Below are the code and all the weights of a small trained network. Each question names an input and a class and asks about switching units off, where a switched-off unit gives its printed mean instead of its output.

import numpy as np


def w(rows, s, z=0):
    codes = np.array(rows[::2]) - 128.0
    scale = np.full(codes.shape[1], s)
    scale[-1] = z or s
    return codes * scale


def f(y):
    return np.maximum(y, 0)


def log_softmax(a):
    a = a - a.max(-1, keepdims=True)
    return a - np.log(np.exp(a).sum(-1, keepdims=True))


def net(x, mask):
    res = np.array(x, float).reshape(1, 8) / 4 @ E
    y = f(res @ A[0][:, :-1].T + A[0][:, -1])
    res = res + np.where(mask, y, B[0][:, -1]) @ B[0][:, :-1]
    return log_softmax(res[-1] @ U[:, :-1].T + U[:, -1])


A, B = {}, {}
E = w([
[133,128,147,138],'x0',
[131,156,79,224],'x1',
[125,128,116,121],'x2',
[123,128,109,116],'x3',
[126,128,123,126],'x4',
[159,34,107,138],'x5',
[247,148,101,110],'x6',
[129,128,132,130],'x7',
],0.014)
A[0] = w([
[183,129,160,78,145],'n0',
[62,89,158,54,108],'n1',
[133,203,142,133,118],'n2',
[144,200,113,76,104],'n3',
[208,159,119,111,72],'n4',
[197,130,174,50,151],'n5',
[58,122,170,145,49],'n6',
[61,107,154,102,89],'n7',
[60,95,159,145,3],'n8',
[61,137,75,207,135],'n9',
[144,131,109,71,82],'n10',
[35,173,143,123,122],'n11',
[165,214,134,107,146],'n12',
[162,211,135,108,121],'n13',
[86,137,98,196,152],'n14',
[47,77,120,143,78],'n15',
[153,142,96,163,169],'n16',
[81,124,98,181,124],'n17',
[64,62,158,10,57],'n18',
[100,124,177,159,90],'n19',
[180,35,101,149,102],'n20',
[181,162,74,177,130],'n21',
[128,128,116,89,93],'n22',
[169,86,93,120,57],'n23',
[195,27,121,155,120],'n24',
[221,57,111,134,115],'n25',
[173,195,142,116,157],'n26',
[154,145,91,173,64],'n27',
[109,130,182,12,27],'n28',
[160,150,80,155,136],'n29',
],0.012,0.002)
B[0] = w([
[219,143,159,118,187],'n0',
[165,164,175,153,221],'n1',
[3,138,139,88,171],'n2',
[67,74,117,91,177],'n3',
[179,56,62,50,190],'n4',
[185,159,128,215,213],'n5',
[170,47,66,95,191],'n6',
[251,78,66,176,196],'n7',
[142,65,95,79,188],'n8',
[214,184,211,206,192],'n9',
[149,144,136,166,162],'n10',
[97,44,42,97,206],'n11',
[65,64,117,111,186],'n12',
[31,58,71,147,182],'n13',
[137,150,175,155,178],'n14',
[101,36,21,12,197],'n15',
[161,193,170,142,164],'n16',
[190,151,173,172,171],'n17',
[141,183,223,170,250],'n18',
[155,90,114,84,162],'n19',
[18,126,151,156,196],'n20',
[179,147,176,151,186],'n21',
[144,177,204,142,149],'n22',
[97,105,120,105,165],'n23',
[26,129,144,157,204],'n24',
[66,91,35,78,205],'n25',
[98,70,62,71,180],'n26',
[169,190,147,164,164],'n27',
[133,211,174,228,230],'n28',
[202,170,145,129,167],'n29',
],0.0063,0.014)
U = w([
[143,95,107,88,255],'0',
[172,171,175,136,83],'1',
[5,103,126,111,46],'2',
],0.021,0.0045)

Each question gives the input, the list of numbers given to net, and the class t.
The units are the neurons (one row each of A and B). Each row of codes is followed by its name. A weight is (code - 128) times the scale printed after its matrix; where a second scale follows, it is the last column's (A, B and U).
mask holds one flag per neuron, in row order. A switched-off neuron (its flag False) gives its mean, the last column of its row in B, instead of its output. The means were averaged over made-up inputs and are rounded, as every weight is.
A unit's drop is (log p(t) with every unit on - log p(t) with that unit switched off) / (log p(t) with every unit on - log p(t) with every unit switched off).
The circuit of an input: a set's keep is (log p(t) with only the set's units on - log p(t) with every unit switched off) / (log p(t) with every unit on - log p(t) with every unit switched off). Starting from the 12 units with the biggest drops (on a tie, the unit counted first), units are removed one at a time, each time the one whose removal leaves the highest keep (on an exact tie, the one counted first), for as long as the keep stays at least 0.8.
circuit, biggest first: the units of the circuit, biggest drop first
most important unit: the unit with the biggest drop
k most important neurons: the k neurons with the biggest drops, biggest first
drop when u is switched off: that unit's drop, to one decimal
input [7,-8,-5,-1,-6,7,-4,3], class 1: most important unit : n18
input [6,-6,8,3,-5,-4,-4,6], class 1: 2 most important neurons : n28; n18
input [6,-5,8,0,1,7,5,5], class 2: circuit, biggest first : n24; n20
input [0,-1,-7,4,5,-7,6,6], class 2: 3 most important neurons : n13; n2; n12
input [1,6,3,2,8,-7,8,8], class 0: 3 most important neurons : n4; n29; n21
input [8,7,6,-4,-7,-3,8,-1], class 0: 2 most important neurons : n4; n26
input [0,6,-8,-7,-6,8,-2,2], class 2: 2 most important neurons : n24; n20
input [6,-2,6,6,-8,-7,-7,-1], class 0: 2 most important neurons : n7; n6
input [0,5,8,-1,-1,8,6,-6], class 2: drop when n20 is switched off : 0.4
input [0,5,6,-6,5,-7,4,-1], class 2: drop when n13 is switched off : 0.2
input [6,-6,5,2,6,-3,-4,-1], class 1: drop when n28 is switched off : 0.1
input [-6,-6,2,-1,3,8,-2,-8], class 2: drop when n20 is switched off : 0.2
